Here is a tiny trained network, its code and every weight. The questions are about switching its units off for an input and a class, where a switched-off unit gives its printed mean instead of its output.

import numpy as np


def w(rows, s, z=0):
    codes = np.array(rows[::2]) - 128.0
    scale = np.full(codes.shape[1], s)
    scale[-1] = z or s
    return codes * scale


def f(y):
    return y / 2 * (1 + np.tanh(0.7978845608 * (y + 0.044715 * y**3)))


def log_softmax(a):
    a = a - a.max(-1, keepdims=True)
    return a - np.log(np.exp(a).sum(-1, keepdims=True))


def net(x, mask):
    res = np.array(x, float).reshape(1, 3) / 4 @ E
    y = f(res @ A[0][:, :-1].T + A[0][:, -1])
    res = res + np.where(mask, y, B[0][:, -1]) @ B[0][:, :-1]
    return log_softmax(res[-1] @ U[:, :-1].T + U[:, -1])


A, B = {}, {}
E = w([
[191,163,1,136],'x0',
[193,120,236,154],'x1',
[222,116,163,51],'x2',
],0.0093)
A[0] = w([
[176,124,124,155,164],'N1',
[188,126,137,74,135],'N2',
[110,130,67,158,133],'N3',
[97,122,253,119,162],'N4',
[86,129,67,139,132],'N5',
[31,125,62,74,100],'N6',
[96,125,165,119,255],'N7',
[112,135,175,185,41],'N8',
[107,130,100,132,68],'N9',
[88,121,214,51,114],'N10',
],0.029,0.003)
B[0] = w([
[142,204,141,139,154],'N1',
[220,158,80,154,183],'N2',
[67,184,122,127,192],'N3',
[44,90,122,235,253],'N4',
[75,127,56,143,197],'N5',
[130,89,62,30,218],'N6',
[144,47,119,106,177],'N7',
[114,108,204,84,174],'N8',
[96,125,91,129,154],'N9',
[133,132,252,95,218],'N10',
],0.041,0.025)
U = w([
[214,111,187,191,219],'0',
[254,151,35,110,67],'1',
[151,183,196,58,3],'2',
[244,66,172,92,64],'3',
[71,20,178,169,78],'4',
[82,184,84,180,192],'5',
[72,109,27,38,183],'6',
],0.008,0.0026)

Each question gives the input, the list of numbers given to net, and the class t.
The units are the neurons (one row each of A and B). Each row of codes is followed by its name. A weight is (code - 128) times the scale printed after its matrix; where a second scale follows, it is the last column's (A, B and U).
mask holds one flag per neuron, in row order. A switched-off neuron (its flag False) gives its mean, the last column of its row in B, instead of its output. The means were averaged over made-up inputs and are rounded, as every weight is.
A unit's drop is (log p(t) with every unit on - log p(t) with that unit switched off) / (log p(t) with every unit on - log p(t) with every unit switched off).
The circuit of an input: a set's keep is (log p(t) with only the set's units on - log p(t) with every unit switched off) / (log p(t) with every unit on - log p(t) with every unit switched off). Starting from all 10 units, units are removed one at a time, each time the one whose removal leaves the highest keep (on an exact tie, the one counted first), for as long as the keep stays at least 0.8.
circuit, biggest first: the units of the circuit, biggest drop first
most important unit: the unit with the biggest drop
top k neurons: the k neurons with the biggest drops, biggest first
drop when u is switched off: that unit's drop, to one decimal
input [-2,1,6], class 0: most important unit : N2
input [7,-2,3], class 1: circuit, biggest first : (N4, N2)
input [6,8,-1], class 1: top 2 neurons : (N4, N10)
input [-2,-6,6], class 3: top 2 neurons : (N5, N4)
input [5,2,-1], class 5: top 2 neurons : (N6, N10)
input [5,5,-6], class 5: top 2 neurons : (N6, N10)
input [3,8,0], class 5: top 2 neurons : (N10, N7)
input [2,7,2], class 0: top 3 neurons : (N5, N3, N6)
input [1,4,2], class 0: top 2 neurons : (N6, N5)
input [7,4,2], class 1: drop when N4 is switched off : 0.2
input [-3,-8,7], class 3: drop when N5 is switched off : 0.3
input [-2,-6,-1], class 6: drop when N3 is switched off : 0.0
input [-5,-3,-7], class 6: drop when N6 is switched off : 0.4
input [2,-5,6], class 1: top neuron : (N2)
